Each row has two labels, one from each of two sets.
| -0.73 | -0.80 | -3.38 | -0.04 | -0.35 | +2.29 | +0.54 | -0.19 | -0.86 | +0.25 | +2.20 | +0.81 | -1.78 | -0.80 | -0.09 | -0.85 |  G & <69>
| -0.33 | +1.09 | -0.14 | +1.93 | +1.87 | +2.56 | +2.26 | -0.22 | -0.29 | -0.29 | -0.52 | +0.75 | +1.48 | -1.47 | +0.68 | +0.54 |  M & <61>
| +0.24 | -1.03 | -2.67 | +0.13 | -2.33 | -2.04 | +1.91 | +0.78 | -1.23 | -0.49 | -0.98 | -1.57 | +1.72 | -1.19 | +1.48 | -1.42 |  M & <64>
| +0.18 | +0.56 | -4.03 | +0.96 | +1.07 | +0.38 | -0.12 | +0.46 | +0.59 | +0.57 | -0.32 | -1.72 | +1.68 | -2.61 | -0.62 | +0.46 |  E & <69>
| -0.44 | -0.74 | -2.71 | +0.93 | +1.27 | +0.42 | +1.29 | +1.17 | +1.01 | +0.59 | -1.20 | -0.81 | +2.25 | +0.62 | +1.01 | -0.43 |  E & <69>
| -1.91 | +7.12 | +1.06 | +5.16 | +7.12 | -2.43 | +1.91 | -0.10 | +7.05 | +4.76 | +7.12 | +7.12 | -3.84 | +0.59 | -0.02 | +1.30 |  M & <64>
| -0.31 | -1.57 | -1.53 | +1.49 | -1.06 | +2.90 | +2.45 | -0.69 | +0.75 | -0.19 | +1.46 | -1.31 | +0.98 | -0.64 | -0.59 | -0.20 |  J & <69>
| -0.65 | +0.67 | -1.94 | +2.14 | +1.42 | -0.11 | +1.63 | +0.20 | +1.02 | +0.53 | -1.98 | -0.82 | +2.22 | -2.03 | +0.72 | +0.78 |  M & <64>
| +0.98 | -0.44 | -1.71 | +1.41 | +1.15 | +3.01 | +3.29 | -0.90 | +0.69 | +0.33 | +1.73 | -1.00 | +1.29 | -1.97 | +0.08 | +0.04 |  G & <64>
| -0.89 | -0.12 | -0.95 | +0.86 | +0.67 | +0.90 | +0.17 | -0.36 | +1.09 | +0.28 | +0.13 | +1.69 | +1.49 | -0.81 | -0.58 | +0.50 |  L & <69>
| -1.97 | +1.32 | -1.87 | +2.01 | +2.73 | +2.20 | +1.81 | +0.15 | +1.40 | +1.55 | +0.33 | -1.26 | +2.20 | -2.47 | +0.47 | +0.17 |  M & <60>
| -0.05 | +2.62 | -1.51 | +1.47 | +2.18 | +0.66 | -0.23 | +0.19 | +1.78 | +3.20 | -0.22 | +0.42 | +1.47 | -1.45 | +0.32 | -0.11 |  E & <69>
| +0.80 | +0.71 | -0.76 | +1.45 | +0.75 | +1.93 | +1.26 | -0.08 | -1.85 | +1.42 | -1.78 | -1.13 | +1.21 | -1.02 | -0.52 | +0.19 |  M & <64>
| -0.56 | +0.57 | -1.74 | +1.51 | +2.14 | +0.02 | +0.26 | +1.97 | +0.73 | +2.83 | +2.44 | +1.05 | +0.20 | -1.25 | +0.54 | +0.81 |  E & <69>
| -0.30 | +2.23 | -1.88 | +1.66 | +2.24 | +0.55 | +0.11 | +0.58 | +1.63 | +0.38 | +0.54 | -1.10 | +2.25 | -1.46 | -0.08 | -0.33 |  L & <69>
| -1.02 | +2.46 | -0.11 | +0.41 | +4.17 | -0.97 | +0.24 | -0.43 | +2.44 | +1.12 | +0.54 | +1.94 | -1.29 | +0.03 | +0.10 | -0.29 |  E & <60>
| -1.01 | +2.65 | -1.07 | +2.32 | +3.31 | +0.96 | +2.32 | +0.68 | +1.07 | +1.17 | -2.69 | +1.47 | -0.15 | +0.84 | +0.18 | -0.50 |  E & <64>
| -0.80 | +0.97 | -1.46 | +1.68 | +0.70 | +0.33 | -0.62 | +0.30 | +0.97 | -0.22 | -1.58 | -0.88 | +1.93 | -0.56 | +0.37 | -1.04 |  L & <69>
| +0.69 | +0.01 | -2.04 | +1.21 | +1.37 | -1.34 | -0.38 | +0.25 | +1.62 | +0.31 | -0.44 | -0.58 | +0.64 | -0.49 | +0.29 | -0.20 |  E & <69>
| +0.22 | +1.10 | -1.18 | +0.63 | +1.05 | -0.09 | -0.39 | +0.00 | +0.94 | +0.02 | -0.03 | +0.35 | +1.31 | -1.95 | -0.36 | +0.59 |  M & <69>
| -0.75 | +1.34 | -1.38 | +0.11 | +3.14 | -1.59 | +1.32 | +2.49 | +1.86 | +1.76 | +0.34 | +1.63 | +0.27 | -0.15 | +1.14 | -0.73 |  M & <64>
| -0.76 | -0.81 | -2.14 | +0.88 | +0.56 | +0.52 | +0.46 | +0.50 | +1.00 | -0.31 | -0.54 | -1.67 | +1.16 | -1.36 | +0.58 | -0.66 |  E & <69>
| -0.72 | -0.27 | -4.19 | +1.13 | +0.30 | -0.85 | -1.18 | -0.53 | +1.79 | +0.94 | +1.50 | -0.33 | -1.23 | -0.68 | +1.02 | -0.93 |  E & <69>
| +0.43 | -0.54 | -2.38 | +0.65 | +1.03 | -0.07 | -0.30 | +0.88 | +1.26 | +0.58 | -1.08 | -1.83 | +3.15 | -1.63 | +0.40 | +0.82 |  M & <69>
| +0.19 | -0.34 | -4.71 | +0.63 | +0.87 | +0.73 | -0.10 | +0.26 | +1.03 | -0.58 | +0.23 | -1.66 | +1.44 | -1.86 | +0.16 | -0.70 |  L & <69>
| -0.47 | -1.89 | -2.74 | -0.42 | +1.91 | +1.24 | -0.87 | +0.36 | +1.09 | -1.59 | -0.09 | -3.09 | +3.02 | -1.11 | -1.23 | -0.71 |  L & <69>
| +0.15 | -0.80 | -2.64 | +1.01 | -0.82 | +1.70 | +2.24 | +0.01 | -2.00 | +0.83 | +1.19 | -2.13 | +0.99 | -1.49 | -0.10 | -0.47 |  J & <64>
| +0.29 | -1.06 | -0.41 | +0.45 | -0.58 | +1.65 | +2.27 | +0.62 | -1.39 | -0.61 | +0.61 | -0.90 | +0.36 | -0.84 | +1.51 | -0.47 |  J & <64>
| +0.63 | +3.69 | -2.36 | +1.07 | +0.74 | -0.83 | +1.60 | +0.23 | +1.31 | +0.55 | -0.21 | -1.03 | -0.58 | -0.43 | +0.36 | -0.53 |  L & <64>
| -0.57 | +0.34 | -2.78 | +2.04 | +1.94 | +3.67 | +0.51 | -0.05 | +0.46 | -0.93 | +1.71 | +0.26 | -0.33 | -1.41 | +0.33 | -0.42 |  G & <61>
| +0.41 | -1.18 | -1.30 | +1.02 | -0.52 | +4.46 | +0.74 | -1.52 | -0.46 | +0.06 | +0.68 | -1.56 | +2.74 | -1.89 | -1.25 | +0.46 |  J & <69>
| +0.03 | +0.22 | -0.96 | +0.44 | +3.07 | -0.16 | +0.41 | +1.02 | +1.55 | +1.15 | +0.41 | -0.06 | +1.00 | -0.82 | +2.22 | -0.82 |  L & <64>
| -0.63 | -0.59 | -3.21 | +1.11 | +0.95 | +0.98 | -0.51 | +1.47 | +0.56 | +1.06 | +1.28 | -0.96 | +1.29 | -0.94 | +0.67 | -0.47 |  E & <69>
| +0.40 | +0.31 | -1.26 | +1.22 | +0.78 | +1.16 | +0.48 | -0.10 | -0.02 | +0.85 | +1.49 | -0.71 | +2.44 | -0.47 | -0.41 | +0.03 |  M & <69>
| +0.39 | -1.75 | -2.26 | +0.31 | -0.77 | -2.88 | +0.42 | +1.90 | +2.13 | -0.22 | +1.22 | -0.17 | -0.16 | +0.06 | -0.31 | -2.73 |  E & <64>

Each row has two labels, one from each of two sets.
| -0.20 | +0.73 | -0.18 | +0.66 | -0.37 | +1.58 | -0.82 | -0.21 | -0.07 | -0.51 | -0.74 | -0.54 | +0.04 | +0.64 | +1.03 | +0.28 |  (92) & q719
| -0.32 | +0.46 | +0.51 | +0.87 | -0.22 | +0.85 | -1.82 | -0.07 | -1.04 | -0.15 | -0.93 | -0.62 | +0.42 | +0.18 | +1.65 | -0.11 |  (92) & Q825
| +0.47 | +1.13 | +0.26 | -0.17 | -0.34 | +1.68 | +0.18 | -0.27 | +0.15 | -1.00 | -0.55 | -0.17 | +0.33 | +0.17 | +1.70 | +0.31 |  (92) & q719
| -0.57 | +1.49 | +0.32 | -0.18 | -0.20 | +0.87 | -0.80 | -0.32 | +1.46 | -0.81 | +0.15 | -1.41 | +0.20 | +0.74 | +0.55 | +0.23 |  (95) & q719
| -0.91 | -0.15 | +0.93 | -2.14 | +0.45 | -0.52 | +0.56 | -0.29 | +0.45 | -0.94 | +0.47 | -0.49 | +0.07 | -0.61 | -0.06 | -0.16 |  (85) & Q825
| +0.10 | +1.58 | +0.60 | +0.45 | -0.20 | +2.02 | -0.93 | -0.43 | +0.86 | -0.61 | -0.13 | -0.79 | +0.60 | +0.49 | +0.81 | +0.04 |  (82) & q719
| -0.99 | +0.36 | +0.01 | +1.34 | -0.01 | +1.80 | -1.61 | -0.25 | -0.35 | -0.52 | -0.62 | -1.81 | +0.08 | +0.88 | +0.58 | +0.00 |  (84) & q719
| -0.31 | +1.42 | +1.65 | -0.12 | -0.23 | +2.38 | -0.35 | -0.52 | +1.17 | -0.72 | +0.29 | -0.61 | +1.35 | +0.39 | +0.99 | -0.15 |  (95) & Q825
| -0.43 | +0.95 | +1.28 | -1.01 | +0.38 | -0.13 | -0.25 | -0.19 | +0.25 | -0.30 | +0.33 | -1.20 | +0.09 | +0.19 | -0.53 | -0.09 |  (85) & Q825
| -1.07 | +0.57 | +0.79 | -0.76 | +0.01 | +1.65 | +0.27 | -0.46 | +0.54 | -0.66 | -0.07 | -0.57 | +0.22 | -0.17 | -0.65 | -0.19 |  (85) & q719
| -0.62 | -0.17 | +0.85 | -0.29 | -0.18 | +0.06 | -1.16 | -0.26 | -0.66 | -0.50 | -0.41 | -0.92 | +0.60 | +0.21 | +2.09 | -0.10 |  (92) & Q825
| -1.45 | +0.22 | +0.87 | -0.92 | +0.26 | +2.04 | +0.91 | -0.32 | +0.74 | -0.81 | +0.35 | -1.06 | +0.30 | -0.23 | -0.41 | -0.14 |  (85) & Q825
| +0.07 | +1.96 | +0.83 | +0.12 | -0.22 | +1.43 | -0.91 | -0.22 | +0.60 | +0.03 | -0.36 | -0.85 | +0.65 | +0.88 | +0.53 | +0.04 |  (82) & q719
| -1.01 | +1.01 | +1.44 | -0.02 | -0.19 | +1.43 | -0.35 | -0.56 | +0.41 | -0.35 | -0.34 | -1.87 | +0.55 | +0.88 | +1.04 | +0.01 |  (95) & Q825
| +0.06 | +1.19 | +0.30 | +1.60 | -0.20 | +2.42 | -1.29 | -0.50 | -0.04 | -0.32 | -0.67 | -0.91 | +0.33 | +0.84 | +0.58 | +0.47 |  (92) & q719
| +0.34 | +1.42 | -0.11 | +0.52 | -0.01 | +0.97 | -0.89 | +0.48 | +0.34 | -0.49 | -0.49 | -0.73 | -0.14 | +0.51 | +1.85 | +0.29 |  (92) & q719
| -0.43 | +0.55 | +0.21 | +0.94 | -0.11 | +1.74 | -1.11 | -0.12 | -0.46 | -0.47 | -0.81 | -0.97 | +0.22 | +0.74 | +1.29 | +0.21 |  (92) & q719
| -0.88 | +1.20 | +1.61 | +1.29 | -0.07 | +1.83 | -1.87 | -0.19 | -0.43 | +0.26 | -0.22 | -2.33 | +0.82 | +1.31 | +1.06 | +0.06 |  (95) & Q825
| -0.56 | +0.84 | +0.41 | +1.34 | -0.08 | +1.98 | -1.83 | -0.20 | -0.80 | +0.09 | -0.99 | -1.22 | +0.52 | +0.81 | +0.75 | +0.64 |  (92) & q719
| +0.37 | +0.80 | +0.63 | +0.76 | +0.17 | +0.91 | -0.64 | +0.12 | -0.39 | +0.04 | -0.46 | -0.91 | +0.05 | +0.63 | +0.61 | +0.56 |  (84) & Q825
| -0.41 | +1.53 | +1.25 | +0.65 | -0.15 | +2.94 | -0.93 | -0.86 | +0.69 | -0.65 | -0.35 | -0.69 | +0.92 | +0.68 | +0.18 | +0.03 |  (82) & q719
| +0.22 | +1.50 | +0.19 | +1.00 | -0.18 | +1.86 | -1.24 | -0.22 | +0.13 | -0.36 | -0.72 | -0.83 | +0.12 | +0.56 | +0.91 | +0.01 |  (92) & q719
| -0.56 | +0.68 | +0.68 | +0.38 | -0.11 | +1.56 | -0.51 | -0.21 | +0.07 | -0.67 | -0.57 | -1.43 | +0.19 | +0.75 | +1.27 | +0.20 |  (92) & q719
| -0.79 | +0.44 | +1.03 | +1.87 | -0.08 | +2.13 | -1.14 | -0.21 | -0.38 | +0.09 | +0.09 | -2.09 | +0.69 | +0.73 | +0.85 | -0.07 |  (95) & Q825
| -1.07 | +0.80 | +0.73 | -0.08 | -0.14 | +2.11 | -0.22 | -0.68 | +1.19 | -0.56 | +0.17 | -1.01 | +0.81 | +0.62 | -0.70 | -0.21 |  (95) & q719
| -0.23 | +0.90 | -0.06 | +0.35 | +0.02 | +1.35 | +0.08 | -0.30 | +0.76 | -1.15 | +0.07 | -1.40 | -0.41 | +0.41 | +0.22 | +0.18 |  (84) & q719
| -0.14 | +0.59 | +0.44 | +1.49 | -0.36 | +2.43 | -0.98 | -0.54 | +0.01 | -0.47 | -0.26 | -0.76 | +0.51 | +0.53 | +1.22 | +0.13 |  (92) & Q825
| +0.13 | +0.68 | +0.31 | +0.63 | -0.12 | +0.91 | -0.63 | -0.20 | +0.00 | -0.41 | -0.31 | -0.88 | +0.21 | +0.52 | +1.45 | +0.19 |  (92) & q719
| -0.14 | +2.01 | +0.53 | +0.36 | -0.16 | +1.93 | -0.99 | -0.06 | +0.25 | -0.17 | -0.44 | -0.68 | +0.41 | +0.46 | +0.52 | -0.09 |  (82) & q719
| -0.40 | +1.23 | +0.86 | +0.95 | -0.18 | +1.96 | -1.35 | -0.81 | -0.01 | -0.34 | -0.70 | -2.00 | +0.60 | +1.02 | +0.31 | -0.06 |  (82) & q719
| -0.12 | +1.41 | +0.98 | +0.20 | -0.28 | +2.48 | -0.41 | -0.90 | +0.60 | -0.83 | -0.51 | -0.61 | +0.54 | +0.43 | +0.46 | -0.01 |  (82) & q719
| -0.53 | +0.95 | +0.90 | +0.86 | -0.29 | +1.54 | -1.02 | -0.58 | +0.78 | -0.65 | +0.83 | -1.82 | +0.71 | +0.36 | +0.81 | -0.22 |  (82) & Q825
| -0.34 | +0.16 | +0.27 | +0.11 | -0.06 | +0.41 | -0.63 | -0.29 | +0.25 | -1.01 | +0.49 | -0.37 | +0.31 | -0.23 | +0.99 | -0.02 |  (92) & Q825
| -1.02 | -0.05 | +0.86 | -0.26 | +0.19 | +1.43 | +0.06 | -0.70 | -0.14 | -0.49 | -0.42 | -0.60 | -0.03 | -0.08 | -0.99 | -0.03 |  (85) & q719
| -0.31 | +1.84 | +1.42 | -0.23 | -0.04 | +1.92 | -1.09 | -0.31 | +0.18 | -0.30 | -0.87 | -0.52 | +0.94 | +0.55 | +1.21 | -0.10 |  (95) & Q825
| -0.11 | +1.14 | +0.58 | +0.49 | -0.29 | +2.04 | -0.60 | -0.62 | +0.42 | -0.76 | -0.30 | -0.80 | +0.37 | +0.33 | +0.83 | -0.12 |  (82) & q719
| -0.22 | +1.31 | +0.74 | +0.14 | -0.48 | +2.15 | -0.42 | -0.64 | +1.03 | -0.61 | -0.46 | -0.43 | +0.73 | +0.63 | +0.71 | -0.02 |  (95) & q719
| -0.18 | +1.71 | +1.13 | +0.22 | -0.35 | +2.36 | -0.85 | -0.76 | +0.76 | -0.65 | -0.32 | -1.02 | +0.70 | +0.80 | +0.62 | -0.48 |  (82) & q719
| -1.30 | +1.25 | +1.39 | -0.05 | -0.03 | +1.24 | -2.11 | +0.02 | -0.27 | +0.21 | -0.52 | -1.26 | +1.09 | +0.46 | +1.50 | -0.44 |  (95) & Q825
| -0.53 | +0.29 | -0.32 | +0.39 | +0.10 | +0.77 | -0.62 | -0.21 | -0.21 | -0.49 | -0.50 | -0.64 | -0.24 | +0.27 | +0.47 | +0.19 |  (84) & q719
| -1.13 | +1.18 | +0.82 | +0.79 | +0.01 | +1.76 | -1.22 | -0.63 | +0.25 | -0.13 | -0.22 | -2.06 | +0.54 | +0.99 | -0.76 | -0.31 |  (95) & q719
| -0.07 | -0.30 | +0.68 | -0.27 | -0.25 | +0.18 | -0.44 | -0.25 | +0.34 | -0.84 | +0.37 | -0.86 | +0.53 | +0.13 | +1.41 | +0.01 |  (92) & Q825
| -1.44 | +0.20 | +1.07 | -0.17 | +0.08 | +2.69 | +0.12 | -0.86 | +0.33 | -0.49 | -0.11 | -0.92 | +0.62 | -0.01 | -1.00 | -0.14 |  (85) & q719
| -0.98 | +0.37 | -0.08 | +0.74 | -0.10 | +1.42 | -1.01 | -0.41 | +0.13 | -0.55 | -0.01 | -1.06 | +0.16 | +0.62 | +0.00 | -0.12 |  (92) & q719
| -0.29 | +0.27 | +0.47 | +0.72 | -0.19 | +2.47 | -0.36 | -0.45 | +0.00 | -0.67 | -0.48 | -0.56 | +0.58 | +0.34 | +1.11 | +0.23 |  (92) & q719
| -0.68 | +1.98 | +0.51 | +1.15 | +0.34 | +2.14 | -1.65 | -0.36 | +0.53 | -0.01 | -0.05 | -1.70 | +0.19 | +0.57 | -0.79 | -0.30 |  (82) & q719
| +0.31 | +0.49 | +0.26 | +0.27 | -0.11 | +0.40 | -0.85 | +0.01 | -0.22 | -0.83 | -0.48 | -0.46 | +0.15 | +0.06 | +2.05 | +0.14 |  (92) & Q825
| -2.53 | +1.85 | +0.57 | +2.81 | -0.03 | +4.00 | -4.32 | +0.00 | -1.35 | +0.97 | -1.56 | -2.87 | +0.55 | +1.68 | -1.00 | -0.42 |  (95) & q719
| -0.21 | +0.53 | -0.08 | +0.87 | -0.09 | +1.47 | -1.02 | -0.15 | -0.40 | -0.56 | -0.68 | -0.74 | +0.04 | +0.26 | +1.34 | +0.28 |  (92) & q719
| -0.26 | +0.92 | +0.44 | +0.86 | -0.14 | +1.39 | -1.40 | -0.29 | -0.09 | -0.50 | -0.47 | -1.14 | +0.19 | +0.63 | +0.90 | +0.25 |  (92) & q719
| -0.71 | +1.75 | +1.01 | -0.12 | -0.28 | +2.34 | -0.48 | -0.77 | +1.67 | -0.77 | +0.04 | -1.41 | +0.52 | +0.62 | +0.05 | -0.37 |  (82) & q719
| +0.35 | +1.20 | +1.35 | -1.25 | -0.12 | +0.28 | +0.42 | -0.88 | +0.95 | -1.01 | -0.21 | -0.76 | +0.54 | +0.66 | +1.12 | +0.09 |  (82) & Q825
| -0.16 | +1.31 | +1.27 | -0.47 | +0.11 | -0.35 | -1.05 | -0.44 | -0.02 | -1.46 | +0.07 | -2.04 | +0.26 | +0.61 | +0.34 | +0.01 |  (82) & Q825

Each row has two labels, one from each of two sets.
| +0.22 | +1.29 | +0.39 | +0.74 | -0.22 | -0.23 | -0.37 | +1.83 | -0.37 | +0.18 | +0.24 | -0.76 | -0.14 | -0.31 | +0.21 | -3.70 |  F & (59)
| +0.63 | +1.08 | +1.31 | +1.36 | -2.04 | -1.90 | -0.03 | +1.84 | -1.30 | -1.32 | -0.63 | -0.11 | +1.70 | +0.27 | +1.36 | -1.86 |  Z & (59)
| +0.03 | +0.89 | +0.46 | +0.35 | +0.60 | +0.64 | -0.53 | +0.89 | -0.48 | +0.26 | +1.16 | -0.55 | -0.25 | -0.02 | -1.46 | -3.64 |  F & (59)
| +0.39 | -0.23 | +0.17 | +1.54 | -0.55 | +0.76 | -0.23 | +0.22 | +0.12 | -0.45 | -1.51 | -0.36 | +0.18 | +0.24 | +0.08 | -0.71 |  Y & (60)
| +0.12 | +1.13 | -0.28 | +0.89 | -1.52 | -2.25 | +0.19 | +0.71 | -1.29 | -0.08 | -0.49 | -0.46 | +2.10 | +0.61 | +0.96 | -0.78 |  Z & (59)
| +0.05 | +0.71 | +0.52 | -0.09 | +0.83 | -0.30 | -0.95 | +1.39 | -0.95 | -0.04 | +0.69 | -0.50 | +0.17 | -0.32 | -0.04 | -1.61 |  F & (59)
